K828: [125 102 101  97  89 101 111  70  82 134 101  90  89  64  85 121 122  86
  84  81  98 101 137 104 103  80]
K841: [113 124 172 103 102 122 111  90  93 123 107 111  91  82 102 155 111  98
 123  99 106 111 130 100 142  93]
K581: [113  90 166  90 102 122 102  90  93 123 107 102 166  82  82 155 160  98
 102  99 106  90 166 102 142  93]
count K581: [166] | 3
count K581: [121] | 0
count K841: [111] | 4
count K828: [101] | 4
count K581: [102] | 5
count K581: [90] | 4

K460: [137 150 140 139 154 134 123 135 133 117 136 135 136 110 150 138 109 134
 111 136 128 135 138 133 120 151 136 152 152 107 140 132]
K728: [116 134 112 113 126 117 164 115 138 129 116 129 115 113 136 114 119 118
 118 117 125 118 111 119 166 128 114 139 118 130 137 129]
K344: [125 183 125 125 155 126 143 126 114 127 124 126 125 114 187 123 107 124
 102 124 114 124 122 126 155 124 125 197 155 100 213 126]
count K344: [126] | 5
count K728: [129] | 3
count K344: [114] | 3

K989: [170 121 166 154 169 128 115 120 115 163 142 175 169 145 162 126 165 125
 133 167 161 167 145 141 150 143 161 150 167 161 162 169 167 119 150 167
 144  94]
K185: [199  86 206 185 204 153  78  95  81 207 139 203 209 145 197  86 205 105
 162 202 201 203 168 138 203 153 199 163 153 203 198 209 198  82 151 201
 139 154]
K912: [110 158 116 129 112 151 162 161 160 107 181 134 115 189 107 163 109 153
 134 116 109 111 154 178 115 165 111 173 118 103 111 116 108 163 190 113
 185 185]
K790: [187  78 189 192 186 102  77  83  76 187 108 188 187 118 188  75 188 187
 154 114 189 186 155 114 182 134 183 138 183 192 187 188 190  76 121 188
 116 122]
K510: [122 146 128 162 124 144 142 144 139 122 169 145 131 167 120 141 122 154
 162 127 122 124 172 165 126 175 120 189 124 119 118 122 122 141 175 122
 168 168]
K774: [126 142 130 163 129 140 141 143 138 124 167 109 133 173 123 137 124 144
 163 134 163 163 174 162 127 176 126 184 131 125 122 132 127 136 172 130
 170 172]
K186: [160  93 159 175 159 111  90  94  85 159  93 152 158  95 160  89 165 106
 143 155 163 158 159  94 156 113 161 107 157 167 163 161 164  82  96 157
 100  95]
K888: [119 113 119  89 117 114 116 113 122 122  87  90 113  78 119 116 120 120
 114 111 124 110  94 119 113  89 120  74 113 122 117 110 119 115  74 115
  82  80]
K691: [ 97 129 100 187  99 121 135 130 139 101  91  80  99  83 103 154 102 119
 106  96 103 106  87 101 100  84 102  78  96 100 106  99 104 132  80 104
  89  91]
count K790: [188] | 5
count K186: [95] | 2
count K989: [151] | 0
count K888: [112] | 0
count K185: [154] | 1
count K888: [110] | 2
count K774: [163] | 4

K678: [148 137 106 159 136 104 148 129 144 116 139 116  55 147 148  77 131 131
 151 134 146 122 155  99 143 148 132 149 124 128 139 142 117]
K308: [121 137 106 159 136 104 127 129 144 116 147 116  55 147 110  77 131 131
 151 134 147 122 155  99 149 148 132 149 147 128 139 142 117]
K560: [130 147 160 107 127 167 125 169 119 138 141 133 125 165 127 164 115 144
 116  99 105 142 160  97 110 112 123 135 134 112 122 116 131]
count K560: [160] | 2
count K308: [123] | 0
count K678: [148] | 4
count K678: [139] | 2
count K560: [116] | 2
count K308: [147] | 4

K149: [ 95 146 123  89  95 139 116 135 110 131 116 164 134 136 150 115  96 182
 110 152 105  91 131 118 175  88 109 109 107 127  75  64 121  95 163 124
 107 133 136 129  88]
K858: [ 90 118 136 147 121 187 138 135  75 128 154 135 133  90 132 167 142 104
 160 136 152 141 141 121 134 124 166 138 169 128 142 149 133 131 114 145
 135 128 122 152 124]
K569: [137 213 189 154 183 149  92  59 176 139  99 120 131 139  71 133 109 145
 179 188 158 138 147 141 140 135  98 135  99  83 163 121 140 138 125 177
 147  66 150 129  73]
K115: [ 95 164 146 122 126 118 140 140 111 111 120 140 159 139 137  94 157 106
 100 133 154 170  71 107 141 161 100 140 150 157 136 153  91 116 101 123
 180 157 157 102  92]
K741: [150  79 109 158  81 104 135 109 121 110 111 106 110 133 158 168 120 143
 118 141 131  94 145 130  96 156 126 125  91 109  91 137 147 112 130 131
 108 162 162 112 124]
K407: [124 150 171 124  72  95 125 102 124 165  82  93 105 158 142 176 101 142
 118 117  96 104 117 151 140 167  81  93 100 136 106  85  99 147 155 127
 104 167 130 118 161]
K22: [114 130  78  78 154 113  90 131 123 176  93 140 131 125 128 112 146 142
 136 111 160 126 120 111 130 140 101 132 141 123 109 123 150 104 125  97
 134  79 171 136 171]
K698: [152 126 122 147 115 203 154 120 102 130 158 167 175 105 148  77 128 154
 115 154  48 147 198 169 134 158 118 123 160 141 137 132 126 189 106 165
 138 124 111 108 116]
K17: [ 94 143  89 143 135 153 114 152 137 132 119 171 133 130  89 115 182  91
 137 130 129 131  91 138 150 131  94 157 114 141 141  95 116 140  76 116
 194 130 171 100 127]
count K17: [171] | 2
count K22: [146] | 1

K967: [136 135 130 136 149 136 118 118 125 136 155 155 140 120 126 134 136 125
 118 128 155 128 173 111]
K501: [198 118 125 111 149 124 155 102 140 120 126 134 136 125 118 128 128 120
 173 111 160 114 156 127]
K805: [165 102 130 116 135 136 118 118 125 111 155 102 140 120 126 121 136 125
 118 128 128 120 173 111]
count K805: [120] | 2
count K967: [155] | 3
count K967: [135] | 1

K704: [ 71 189 147  72  93 147  91 145 189  93  96  93 188  73  97 195  94 147
  84 106  98  77 124]
K889: [ 71  60  89  72  93 130  91  93 189  93  96 148 169  73  97 195  94 206
  84 106  98  77  96]
K403: [161 130 115 168 128 131 126 168 128 124 168 120 161 122 168 148 120 168
 116 135 115 123 127]
count K889: [93] | 3
count K403: [160] | 0
count K403: [126] | 1
count K403: [168] | 5
count K704: [147] | 3
count K403: [169] | 0

K757: [157 102 104 152  97 110  95 117 152 136 122 106 103  98 121 115 135  98
  93 161 116 112 111  89 128 151  79 111 129 131 134 126  89 128 110 148]
K981: [149 145 125 127 151 108 122 109 152  85 129 120 104 150 139 106 133 106
 131  99 122 141 108 113 108 175 118 109 122 153  90 109 155 113 145 109]
K28: [151  94 123 137 120 132 120 121 121 141 137 109 110 102 169 134 110 102
 123 143  93 114  98  90 114 144  92 123 126 123 121 120 123 117 140 117]
count K28: [98] | 1
count K28: [122] | 0
count K28: [124] | 0
count K981: [109] | 4

K30: [109 145 133 126 121 141 138 138 136 130 117 136 140 140 122 131 137 145
 122 123 139]
K391: [ 96 127 131 120 140 115 121 129 136 134 121 122 144 122 128 129 108 124
 137 131 132]
K487: [133 147 137 127 129  63 140 121 132 128 109 130 121 126 137 125 148 128
 127 146 136]
K574: [109 145 138 126 121 141 138 138 136 130 117 138 140 138 122 131 137 112
 122 123 127]
K135: [132 150 150 129 133  65 143 117 135 128 107 134 132 126 135 125 142 129
 150 145 139]
K939: [152 113 125 132 135  97 115 118 120 135 143 118 122 121 133 124 120 141
 133 136 116]
K191: [ 99 126 126 122 135 116 127 127 134 137 122 118 120 123 128 127 111 120
 137 130 132]
K309: [132 150 135 129 132  65 143 117 135 132 132 134 132 132 135 125 142 129
 122 145 139]
K911: [108 141 129 126 123 153 138 136 119 119 118 137 143 138 126 128 136 111
 120 119 144]
K418: [108 145 127 124 119 148 138 128 132 121 117 140 137 138 123 128 135 112
 121 121 128]
K566: [152 131 131 134 110 128 136 129 123 125 136 135 120 133 132 126 145 132
 121 127 125]
count K574: [138] | 5
count K309: [132] | 6
count K418: [128] | 3
count K911: [144] | 1
count K135: [149] | 0
count K566: [121] | 1

